Below is a small trained network, with its code and all its weights. Each question gives an input and a class and asks what happens when units are switched off, that is, made to give their printed mean instead of their output.

import numpy as np


def w(rows, s, z=0):
    codes = np.array(rows[::2]) - 128.0
    scale = np.full(codes.shape[1], s)
    scale[-1] = z or s
    return codes * scale


def f(y):
    return y / 2 * (1 + np.tanh(0.7978845608 * (y + 0.044715 * y**3)))


def log_softmax(a):
    a = a - a.max(-1, keepdims=True)
    return a - np.log(np.exp(a).sum(-1, keepdims=True))


def net(x, mask):
    res = np.array(x, float).reshape(1, 8) / 4 @ E
    y = f(res @ A[0][:, :-1].T + A[0][:, -1])
    res = res + np.where(mask, y, B[0][:, -1]) @ B[0][:, :-1]
    return log_softmax(res[-1] @ U[:, :-1].T + U[:, -1])


A, B = {}, {}
E = w([
[131,130,128,127,125,123,121,119,128],'x0',
[137,128,126,117,134,125,131,125,129],'x1',
[122,137,130,137,119,128,131,129,140],'x2',
[127,126,119,121,132,128,131,131,134],'x3',
[15,194,239,9,249,110,229,251,246],'x4',
[169,244,16,21,210,208,10,189,15],'x5',
[135,126,132,133,132,124,128,133,123],'x6',
[25,9,29,18,224,6,156,7,105],'x7',
],0.0034)
A[0] = w([
[235,230,14,203,28,236,22,103,6,254],'n0',
[32,14,152,103,155,5,233,22,221,84],'n1',
[40,229,216,25,229,208,162,235,226,229],'n2',
[239,240,17,210,38,241,13,231,12,184],'n3',
[28,6,217,66,211,9,234,43,240,80],'n4',
[196,13,33,241,14,29,103,16,53,254],'n5',
[25,142,15,11,237,18,10,38,13,192],'n6',
[163,206,240,221,85,226,225,238,244,238],'n7',
[20,36,231,28,226,26,237,142,236,105],'n8',
[155,234,232,57,218,241,62,241,193,105],'n9',
[23,32,243,17,243,25,235,204,239,179],'n10',
[137,10,30,222,16,19,188,18,85,251],'n11',
],0.0034,0.003)
B[0] = w([
[238,203,227,228,25,96,26,218,38,253],'n0',
[215,51,10,234,229,20,28,154,209,158],'n1',
[21,237,157,14,235,206,151,234,173,206],'n2',
[244,223,56,245,108,127,23,254,23,235],'n3',
[225,206,20,239,238,12,20,212,224,166],'n4',
[231,6,130,233,25,92,229,16,63,224],'n5',
[209,51,243,31,19,174,244,26,233,197],'n6',
[29,232,234,15,107,243,234,139,126,205],'n7',
[221,234,91,217,234,17,49,226,236,173],'n8',
[11,235,21,16,236,242,45,236,55,167],'n9',
[210,242,187,188,233,12,69,237,231,194],'n10',
[143,20,72,234,19,72,212,12,101,204],'n11',
],0.0034,0.0062)
U = w([
[229,72,242,133,3,224,240,28,37,254],'0',
[242,235,14,244,203,12,5,249,85,117],'1',
[13,204,242,10,216,97,247,137,242,247],'2',
[14,227,28,17,226,244,94,245,20,2],'3',
[81,11,11,233,103,10,224,5,141,2],'4',
],0.0033,0.003)

Each question gives the input, the list of numbers given to net, and the class t.
The units are the neurons (one row each of A and B). Each row of codes is followed by its name. A weight is (code - 128) times the scale printed after its matrix; where a second scale follows, it is the last column's (A, B and U).
mask holds one flag per neuron, in row order. A switched-off neuron (its flag False) gives its mean, the last column of its row in B, instead of its output. The means were averaged over made-up inputs and are rounded, as every weight is.
A unit's drop is (log p(t) with every unit on - log p(t) with that unit switched off) / (log p(t) with every unit on - log p(t) with every unit switched off).
The circuit of an input: a set's keep is (log p(t) with only the set's units on - log p(t) with every unit switched off) / (log p(t) with every unit on - log p(t) with every unit switched off). Starting from all 12 units, units are removed one at a time, each time the one whose removal leaves the highest keep (on an exact tie, the one counted first), for as long as the keep stays at least 0.8.
units of the circuit, in order: the units of the circuit, biggest drop first
most important unit: the unit with the biggest drop
k most important neurons: the k neurons with the biggest drops, biggest first
drop of u: that unit's drop, to one decimal
input [-5,-7,1,-4,2,-7,8,-8], class 2: most important unit => n7
input [-8,-1,-7,1,2,-7,-1,6], class 1: units of the circuit, in order => (n4, n8)
input [-8,7,-2,2,6,3,7,-5], class 3: 2 most important neurons => (n9, n6)
input [-3,2,8,7,2,-2,6,-7], class 2: units of the circuit, in order => (n7, n5)
input [0,-8,-6,-3,3,6,8,5], class 2: units of the circuit, in order => (n6, n3, n0)
input [1,-4,-1,8,2,5,-4,6], class 2: units of the circuit, in order => (n6, n3, n5)
input [-2,-4,2,0,-7,6,2,4], class 0: units of the circuit, in order => (n6, n5)
input [-7,-6,3,-6,2,4,2,5], class 2: units of the circuit, in order => (n3, n6, n0)
input [0,1,-1,-5,5,8,4,-2], class 3: units of the circuit, in order => (n9, n2)
input [3,0,1,-2,-8,5,-6,2], class 0: units of the circuit, in order => (n6, n5)
input [-6,6,-3,2,5,1,-4,-5], class 3: 2 most important neurons => (n9, n6)
input [-5,-3,7,-7,6,-6,-4,1], class 1: 4 most important neurons => (n4, n8, n1, n10)
input [-7,6,-7,2,8,-3,5,4], class 1: 2 most important neurons => (n4, n8)
input [-5,-8,-4,2,8,2,-2,-6], class 3: units of the circuit, in order => (n9)
input [2,-5,-4,-8,4,5,2,5], class 2: 3 most important neurons => (n6, n3, n0)
input [7,-6,-5,4,3,4,-8,-1], class 3: 2 most important neurons => (n9, n5)
input [6,-8,-2,-4,-2,3,-3,8], class 0: drop of n1 => -0.1
input [-6,7,1,5,-2,8,7,1], class 0: drop of n1 => 0.2
input [6,-3,-4,-2,-4,8,4,5], class 0: drop of n6 => 0.4
input [-7,-7,-4,1,-2,8,6,3], class 0: drop of n1 => 0.1
input [-8,6,5,-1,-3,3,7,8], class 0: units of the circuit, in order => (n6)
